Table B holds the same points as the rows below and some others, measured another way and shuffled. Each row below is followed by which row of B it is.
B, 72 x 28:
53  127  -110  61  36  -102  56  107  -332  450  260  21  24  74  -6  -42  104  -354  244  240  -106  -434  261  644  -242  -67  151  -98
79  222  -184  64  -109  -72  46  228  63  443  240  -163  231  59  133  -163  142  -54  35  236  -110  -71  -23  124  -62  73  62  -35
71  78  84  88  11  266  -37  151  88  28  -259  -30  282  125  -33  -196  161  48  -162  80  48  -168  -140  30  221  54  27  -108
35  -105  158  -210  -210  56  59  -338  233  -533  -131  -103  -4  -168  176  217  -237  578  -65  -325  391  355  -194  -648  -140  2  -393  55
-54  -47  -1  106  -64  -13  -41  29  -62  63  164  175  -11  21  59  105  -28  -149  177  40  -75  -310  214  338  -28  -138  314  -158
40  10  31  89  -78  -18  31  -124  -6  -138  120  48  82  31  96  146  -153  132  171  -67  77  -157  120  34  -18  -129  -51  -48
-31  123  -171  261  -117  -105  -34  308  -7  429  336  82  230  169  79  -55  74  -265  165  242  -305  -327  189  395  116  -167  432  -123
79  -17  121  -2  13  129  21  -235  22  -291  -44  54  -12  -67  89  114  -116  201  126  -115  222  -179  73  43  -62  39  -148  -111
-37  -2  9  132  -108  -18  -16  152  -145  158  23  67  197  193  -49  12  6  -140  23  57  -95  -218  81  175  62  -275  178  -33
55  166  -153  -37  -71  -79  50  223  -123  530  180  -134  118  31  48  -156  200  -201  26  253  -88  -125  13  295  -217  60  97  -38
-4  -42  171  112  -139  281  -80  53  364  -355  -311  17  316  93  53  -43  -29  369  -239  -140  112  83  -242  -438  403  -52  19  -79
78  -3  26  -114  -16  -58  81  -280  -142  -100  176  4  -158  -149  127  187  -128  85  259  -63  214  -149  177  180  -365  37  -179  -62
96  -91  256  -107  61  304  -3  -324  88  -538  -342  39  -40  -117  44  78  -91  359  -40  -221  400  -78  -88  -157  -23  131  -293  -120
-60  -164  130  75  -188  -109  36  -189  -188  -320  30  123  80  145  -12  332  -318  136  149  -247  106  -81  150  -131  -20  -486  -77  68
44  134  -11  232  -59  230  -87  225  379  30  -41  16  342  96  131  -183  120  126  -88  109  -91  -151  -102  -31  404  103  229  -187
4  -51  113  -50  -39  23  40  34  -402  123  -186  1  101  164  -180  0  39  -168  -35  6  82  -194  30  204  -149  -271  -67  39
-96  66  -210  158  -195  -182  -38  337  -21  528  408  87  125  84  105  -15  100  -332  142  249  -338  -229  199  389  -35  -174  549  -110
-19  -29  111  147  -35  212  -87  98  123  -112  -159  130  187  92  8  -41  39  28  -57  -8  -8  -225  -8  80  261  -66  227  -160
35  87  -42  128  -163  -48  32  100  26  85  90  -69  282  158  61  6  -62  95  24  24  -34  -41  -12  -93  81  -187  -29  30
2  102  -166  58  -91  -157  37  137  -134  419  357  2  46  27  99  8  58  -226  199  198  -147  -235  195  398  -205  -65  223  -78
48  2  158  148  -40  240  -39  -3  132  -275  -253  33  285  148  -6  -24  -46  232  -93  -98  112  -124  -101  -171  304  -99  -70  -70
175  -16  219  -490  65  316  81  -340  61  -309  -460  -246  -177  -333  63  -94  129  420  -233  -148  596  241  -338  -317  -424  478  -590  -34
54  167  -197  54  -10  -120  34  101  -81  461  439  7  -27  -63  167  -31  107  -259  289  262  -135  -340  251  565  -258  113  240  -160
-44  -21  10  118  -134  41  -49  92  111  -19  55  93  151  66  75  47  -32  33  25  -1  -61  -128  50  26  133  -132  228  -103
29  -52  139  -43  13  138  5  -18  -217  -28  -241  24  77  77  -108  -20  48  -47  -57  -18  140  -203  -8  154  -69  -104  -60  -46
15  50  12  55  -112  49  2  186  -42  176  -81  -58  260  157  -36  -97  84  -18  -106  71  -26  -73  -82  -5  72  -149  43  1
134  153  7  -95  110  197  15  77  -56  262  -118  -105  45  -63  11  -242  274  -91  -47  201  111  -237  -62  344  -163  303  -39  -153
45  76  -103  -45  -130  -197  106  -44  -177  216  304  -83  18  -4  106  107  -69  -28  205  50  29  -85  136  150  -318  -105  -89  29
35  -119  167  -72  -15  68  37  -316  -116  -365  -67  88  -102  -74  46  227  -190  176  150  -197  273  -148  108  26  -179  -93  -183  -63
126  59  64  -109  -27  94  67  -179  48  -150  -60  -119  31  -92  108  15  -37  258  27  -68  258  1  -69  -106  -168  135  -294  -33
35  104  -122  96  -38  -102  30  45  -85  275  338  43  25  1  122  34  11  -159  259  155  -89  -309  231  419  -159  -20  175  -117
106  49  184  80  29  431  -77  -31  407  -383  -385  -15  257  -2  81  -149  67  402  -202  -94  221  -44  -253  -287  367  230  -106  -173
-19  -115  155  -97  -95  93  4  -74  -92  -161  -216  19  46  23  -45  71  -36  111  -96  -125  174  0  -66  -113  -78  -141  -79  -2
-15  68  -88  214  -90  -23  -36  136  74  163  249  108  147  80  119  23  -5  -99  169  114  -171  -290  174  274  114  -96  313  -152
39  84  37  15  -84  65  33  264  -218  312  -229  -149  339  254  -160  -199  170  -109  -212  120  -14  -73  -165  26  39  -188  -75  73
100  -16  163  40  -13  93  68  -218  -155  -304  -162  -16  143  119  -34  122  -175  215  69  -170  249  -145  18  -82  -16  -186  -341  27
101  67  34  -17  63  90  29  -115  -77  10  36  6  -22  -60  65  -2  25  6  150  47  136  -279  106  294  -161  117  -70  -133
28  67  -67  65  18  38  -23  16  39  153  226  100  -44  -95  149  4  69  -122  206  135  -44  -332  193  426  -102  131  257  -224
24  268  -370  141  -63  -241  22  349  -85  864  656  -19  48  -10  193  -139  230  -478  315  470  -371  -397  305  770  -247  107  492  -182
45  92  -2  213  -69  79  -15  124  66  51  21  19  301  179  35  -52  -1  31  28  64  -68  -218  20  78  223  -121  94  -75
47  16  75  41  -82  124  1  -62  166  -202  -74  -13  146  10  98  28  -64  245  -16  -77  128  -28  -62  -163  94  -6  -76  -73
3  -96  182  -142  -47  226  -30  -24  -2  -140  -357  -10  45  -26  -53  -57  88  116  -208  -75  209  10  -172  -110  -32  24  -50  -59
-51  9  -106  81  -190  -214  26  61  -97  201  349  54  60  53  109  155  -107  -104  203  46  -125  -129  203  171  -146  -248  196  -15
83  13  84  -61  58  199  -12  -169  124  -181  -52  45  -75  -171  133  7  28  151  81  -17  209  -181  29  133  -98  240  -37  -200
65  53  67  117  -43  174  -28  -19  218  -182  -69  9  196  32  105  -19  -30  225  1  -37  86  -112  -48  -94  187  38  -18  -122
2  -18  78  90  -44  71  -3  67  -143  25  -100  53  169  161  -72  4  4  -63  0  8  9  -225  39  146  60  -204  62  -44
21  -1  5  20  -64  -9  16  -79  -15  -17  134  50  2  -34  104  99  -60  25  156  -5  56  -168  127  153  -117  -36  47  -95
135  161  -56  -12  -35  98  35  -82  283  -22  144  -105  63  -151  250  -54  28  258  90  52  131  -30  -33  -44  -63  295  -107  -135
75  76  50  284  36  186  -43  -18  172  -179  29  132  216  102  107  6  -61  106  153  15  -9  -380  125  181  308  -12  122  -207
99  126  -50  -17  -36  48  37  -21  110  84  115  -84  69  -81  157  -52  51  105  77  81  80  -96  -1  79  -106  175  -47  -98
120  216  -81  69  68  116  9  213  -67  426  31  -91  181  64  19  -265  261  -191  18  282  -51  -321  11  429  -31  181  78  -140
138  29  65  -402  61  28  133  -261  -304  88  -80  -182  -251  -237  26  -6  100  24  45  13  376  -13  -22  179  -650  252  -406  -1
-7  -12  -1  41  -128  -44  13  -61  34  -52  149  45  49  -9  114  133  -107  83  126  -47  34  -96  98  21  -64  -111  56  -60
142  152  -21  90  -33  84  38  -106  226  -120  130  -70  151  -37  207  8  -73  280  130  1  122  -100  8  -59  45  142  -158  -103
101  222  -157  177  138  -7  9  211  -250  566  288  49  84  92  18  -166  212  -447  274  369  -193  -614  288  857  -124  87  282  -207
-69  -47  79  157  -119  46  -44  213  -160  102  -137  81  279  270  -133  -19  19  -139  -84  23  -99  -199  7  99  184  -358  200  -10
123  170  -72  -52  -75  70  41  6  250  81  99  -168  120  -113  214  -96  71  229  -2  80  112  52  -111  -108  -76  263  -123  -80
6  -112  219  96  2  226  -52  -146  42  -417  -240  168  89  57  -15  114  -117  177  18  -168  166  -223  35  -20  178  -128  -1  -126
-88  -38  84  267  -70  213  -137  331  86  91  -182  189  313  238  -81  -128  134  -167  -132  94  -202  -315  -4  192  432  -211  489  -172
63  113  -28  -7  -52  24  47  119  -103  240  -18  -121  181  89  -7  -113  105  -42  -33  114  31  -106  -52  106  -85  -14  -69  -4
131  94  5  -301  -34  21  124  -114  -135  146  -73  -257  -46  -140  56  -79  105  120  -55  37  291  107  -138  -47  -448  210  -383  48
27  113  -180  111  -143  -280  87  12  -170  287  483  -16  76  74  144  151  -129  -108  332  93  -112  -200  264  277  -223  -214  52  11
-30  -156  234  -67  -131  115  13  -79  -161  -284  -368  0  155  146  -141  98  -104  175  -175  -213  216  48  -134  -282  26  -314  -192  81
62  101  29  83  -12  180  -29  146  92  99  -121  -41  235  89  26  -167  139  29  -88  102  18  -163  -91  70  141  65  55  -107
-17  -47  82  103  -152  107  -44  -57  273  -294  -28  76  153  4  141  105  -126  285  -3  -137  72  6  -33  -253  192  -87  69  -93
107  182  -118  -66  -189  -104  109  71  47  231  121  -277  247  54  117  -64  23  191  -44  65  70  183  -156  -252  -154  1  -276  108
94  119  9  241  36  118  -11  56  18  33  51  55  247  152  45  -46  3  -11  133  95  -35  -372  111  257  192  -50  67  -137
142  203  -68  27  60  136  19  67  110  223  71  -95  109  -59  136  -185  179  4  60  198  45  -229  -9  267  -51  300  -2  -168
-3  -3  -54  50  -130  -125  31  -108  -5  -7  316  70  -25  -52  171  198  -146  41  258  -22  3  -143  212  131  -158  -106  92  -76
154  89  7  -599  -121  26  166  -198  22  99  -164  -453  -146  -355  142  -116  158  364  -236  -26  488  512  -382  -437  -683  439  -628  122
-28  -38  52  -95  -31  85  -25  107  -161  201  -114  35  -10  -9  -60  -69  164  -183  -67  92  28  -170  2  266  -157  -10  170  -95
171  101  91  -223  50  224  59  -148  70  -76  -231  -201  15  -155  76  -141  129  259  -110  2  345  40  -209  -102  -214  342  -373  -62
Rows of B count from 0, top down.

42  37  32  55  -75  229  515  -115  193  -253  144  -16  -43  -1  40  19  -31  -102  -110  37  -88  -71  0  -5  -33  -200  -18  -97  -26  -258
70
37  36  -144  8  -139  -285  -384  -22  -39  169  -173  33  65  120  94  150  22  -115  93  -20  97  46  -67  -51  190  116  -31  150  36  245
30
-104  147  135  -175  -32  -50  -105  169  -47  -95  -109  111  -54  -172  159  -26  21  -89  47  -268  233  147  -72  27  -18  -27  186  98  18  -165
1
-160  220  39  -236  16  -171  -310  317  -76  -1  -235  271  -85  -168  119  -58  49  -53  30  -386  206  294  -119  14  -45  81  364  215  -1  -147
65
-21  36  209  -68  -114  5  -162  69  -170  -57  27  -187  -8  -266  158  -83  0  -86  80  -129  256  50  -30  80  118  76  -24  -34  55  -16
47
100  41  -11  146  -169  106  227  -105  106  -68  170  -137  9  -27  -2  -23  -38  -128  -141  98  -156  10  -20  -38  194  71  -15  -69  -26  -25
4
-33  141  263  -146  -58  118  277  30  105  -287  56  81  -81  -154  167  -6  -6  -151  -48  -168  161  67  -37  -9  -12  -171  155  -30  -13  -350
9
83  114  -57  -112  -147  -427  -573  79  -16  193  -218  203  -7  91  28  95  66  -136  -11  -97  85  221  -117  -92  267  286  229  172  -30  170
61
-153  26  -127  44  -26  88  173  -59  -9  -79  -111  -69  99  37  256  184  -40  -72  227  -106  204  -153  -4  40  -113  -331  -243  120  119  24
26
109  -13  -47  4  -78  -49  -38  33  8  -3  15  -3  -72  -31  -93  -83  40  -20  -113  25  -88  60  -44  46  69  159  88  -58  -42  -49
23
52  -57  -169  94  5  210  433  -25  113  -143  84  -17  -79  19  -117  -71  13  45  -132  68  -210  -83  2  91  -156  -94  -33  -112  -31  -203
58
-80  15  65  -31  -74  29  -8  -15  -96  -73  -56  -126  43  -99  222  72  -11  -85  176  -105  268  -76  -6  60  -3  -152  -156  35  90  7
67
43  -56  -64  -41  28  91  71  156  -71  -64  12  -23  -142  -156  -156  -220  65  104  -113  -54  -84  41  -30  170  -139  114  101  -114  -29  -188
10
-71  76  -74  -7  -68  -71  -151  79  -69  47  -102  -18  30  -61  115  24  -1  -66  73  -131  108  67  -54  23  51  35  7  120  48  63
29
32  51  -99  3  -118  -164  -49  -125  101  10  -118  97  57  193  139  232  1  -159  73  3  86  -37  -41  -81  114  -102  -55  112  26  86
0
30  53  -149  54  -48  60  201  22  120  -58  16  76  -51  32  -64  -27  8  -34  -131  -13  -175  54  -48  4  -14  10  102  11  -38  -117
32
28  28  -366  22  28  -92  48  93  130  62  -159  266  -77  189  -168  8  56  48  -128  -33  -249  78  -78  13  -109  49  178  95  -57  -66
62
12  -2  -365  34  -16  -184  -121  16  61  126  -216  177  4  239  -52  128  43  7  23  -6  -97  2  -62  6  -48  6  10  141  4  111
45
86  -61  -222  172  -89  79  174  -70  49  20  68  -122  1  54  -93  -28  -6  -4  -92  127  -210  -63  -9  46  39  57  -104  -58  -4  45
57
-142  -25  -268  18  2  -106  -180  29  -125  103  -261  -25  94  86  178  169  8  8  273  -119  215  -106  -23  80  -117  -167  -224  186  130  191
21
-2  -79  -331  157  -74  -67  -111  -46  -74  158  -103  -135  80  109  10  78  1  15  100  71  -49  -97  -16  63  21  30  -226  74  72  257
12
72  20  -196  6  -107  -287  -416  62  -57  210  -162  67  1  81  -47  31  49  -36  -9  -17  -24  121  -84  -5  165  256  80  113  -7  202
52
29  4  -170  64  -35  70  304  -84  160  -101  -11  76  -16  136  -3  92  2  -47  -49  38  -110  -77  -20  1  -66  -158  -35  2  -12  -106
24
54  64  -108  -43  -92  -232  -276  63  12  101  -136  133  -24  66  -10  41  44  -74  -35  -59  -1  131  -83  -32  130  166  148  101  -23  69
16
117  33  97  18  -151  -3  41  -55  44  -69  101  -76  -37  -64  12  -28  2  -121  -102  38  -15  44  -34  -11  175  106  42  -75  -29  -56
46
-52  22  14  -22  -9  160  254  39  15  -165  18  -26  -48  -106  73  -36  0  -23  9  -95  66  -34  -11  85  -120  -150  -15  -35  21  -198
63
-10  196  91  -62  -133  -92  -91  76  65  -34  -13  102  -20  -85  106  6  -11  -178  -79  -150  46  213  -92  -90  198  111  239  106  -25  -75
27
-174  150  -210  -98  102  68  283  164  148  -139  -188  339  -68  66  54  54  13  -1  -13  -250  -22  82  -78  17  -278  -254  207  174  -8  -287
34
42  -1  -8  114  -175  4  -9  -117  -27  6  58  -212  78  -27  128  64  -32  -131  53  59  60  -57  -12  -7  191  18  -171  -3  57  136
37
